Below are the code and all the weights of a small trained network. Each question names an input and a class and asks about switching units off, where a switched-off unit gives its printed mean instead of its output.

import numpy as np


def w(rows, s, z=0):
    codes = np.array(rows[::2]) - 128.0
    scale = np.full(codes.shape[1], s)
    scale[-1] = z or s
    return codes * scale


def norm(h):
    return h / np.sqrt((h * h).mean(-1, keepdims=True) + 1e-5)


def f(y):
    return np.maximum(y, 0)


def log_softmax(a):
    a = a - a.max(-1, keepdims=True)
    return a - np.log(np.exp(a).sum(-1, keepdims=True))


def net(x, mask):
    res = np.array(x, float).reshape(1, 5) / 4 @ E
    u = 0
    for l in range(2):
        y = f(norm(res) @ A[l][:, :-1].T + A[l][:, -1])
        res = res + np.where(mask[u : u + 6], y, B[l][:, -1]) @ B[l][:, :-1]
        u += 6
    return log_softmax(norm(res)[-1] @ U[:, :-1].T + U[:, -1])


A, B = {}, {}
E = w([
[147,121,164,115,144,91,104,145,79,176],'x0',
[104,122,154,27,90,58,37,177,144,144],'x1',
[75,127,47,157,134,69,195,134,222,27],'x2',
[224,175,183,245,134,187,197,85,109,154],'x3',
[148,14,137,2,255,153,150,100,191,143],'x4',
],0.0058)
A[0] = w([
[87,146,115,74,141,81,96,204,134,91,85],'0.n0',
[137,50,182,17,248,165,134,140,159,110,82],'0.n1',
[66,58,24,23,142,8,9,196,193,62,2],'0.n2',
[145,201,171,66,176,106,46,184,57,135,109],'0.n3',
[82,98,142,94,158,108,174,2,163,191,50],'0.n4',
[170,142,72,43,149,113,196,99,106,188,46],'0.n5',
],0.0048,0.0038)
B[0] = w([
[68,126,2,116,130,111,143,84,158,104,183],'0.n0',
[156,34,91,83,147,151,179,128,164,131,229],'0.n1',
[108,180,180,26,49,12,106,114,201,28,254],'0.n2',
[92,132,52,180,164,34,110,171,80,200,198],'0.n3',
[195,106,44,168,114,165,32,156,110,184,158],'0.n4',
[145,173,119,105,119,178,127,133,166,175,147],'0.n5',
],0.0061,0.0057)
A[1] = w([
[106,165,133,232,135,165,169,135,147,89,44],'1.n0',
[198,83,123,78,208,173,138,131,140,122,20],'1.n1',
[152,60,113,89,183,155,160,76,178,169,24],'1.n2',
[114,158,50,184,90,118,91,137,145,161,115],'1.n3',
[142,110,131,93,209,138,192,110,147,129,3],'1.n4',
[138,187,118,254,114,164,199,53,134,88,43],'1.n5',
],0.008,0.0029)
B[1] = w([
[148,202,219,128,81,169,156,71,205,134,204],'1.n0',
[164,78,102,91,217,199,162,116,95,113,204],'1.n1',
[144,122,68,120,161,186,133,126,102,173,213],'1.n2',
[144,73,176,175,148,180,177,136,114,152,191],'1.n3',
[130,93,151,104,166,148,98,179,121,167,180],'1.n4',
[156,202,193,180,111,144,114,79,180,1,255],'1.n5',
],0.01,0.0076)
U = w([
[45,129,93,65,66,21,114,114,187,95,236],'0',
[205,60,90,90,233,198,157,90,118,156,67],'1',
[175,224,214,191,93,160,158,52,174,53,146],'2',
[121,133,167,197,85,95,103,161,11,246,3],'3',
],0.011,0.0024)

Each question gives the input, the list of numbers given to net, and the class t.
The units are the neurons (one row each of A and B). Each row of codes is followed by its name. A weight is (code - 128) times the scale printed after its matrix; where a second scale follows, it is the last column's (A, B and U).
mask holds one flag per neuron, layer by layer. A switched-off neuron (its flag False) gives its mean, the last column of its row in B, instead of its output. The means were averaged over made-up inputs and are rounded, as every weight is.
A unit's drop is (log p(t) with every unit on - log p(t) with that unit switched off) / (log p(t) with every unit on - log p(t) with every unit switched off).
The circuit of an input: a set's keep is (log p(t) with only the set's units on - log p(t) with every unit switched off) / (log p(t) with every unit on - log p(t) with every unit switched off). Starting from all 12 units, units are removed one at a time, each time the one whose removal leaves the highest keep (on an exact tie, the one counted first), for as long as the keep stays at least 0.8.
units of the circuit, in order: the units of the circuit, biggest drop first
top k neurons: the k neurons with the biggest drops, biggest first
drop of u: that unit's drop, to one decimal
input [-1,2,-7,-8,3], class 0: units of the circuit, in order => [0.n2]
input [1,5,-8,1,2], class 3: units of the circuit, in order => [0.n3; 1.n1]
input [8,-6,0,-4,-2], class 3: units of the circuit, in order => [1.n5; 1.n1]
input [-1,5,-6,8,1], class 3: units of the circuit, in order => [1.n5; 0.n1; 1.n1]
input [-4,5,7,4,5], class 1: top 3 neurons => [0.n1; 1.n5; 1.n2]
input [1,-7,4,-8,-4], class 0: top 3 neurons => [0.n2; 1.n5; 1.n0]
input [5,-7,5,-6,2], class 0: top 2 neurons => [0.n2; 1.n1]
input [-8,1,-8,-5,0], class 0: top 2 neurons => [1.n1; 1.n2]
input [-4,-2,1,-7,-6], class 0: drop of 1.n5 => 0.3
input [6,7,-8,4,3], class 3: drop of 0.n3 => 1.0
input [-2,-4,-2,-7,-4], class 0: drop of 1.n5 => 0.3
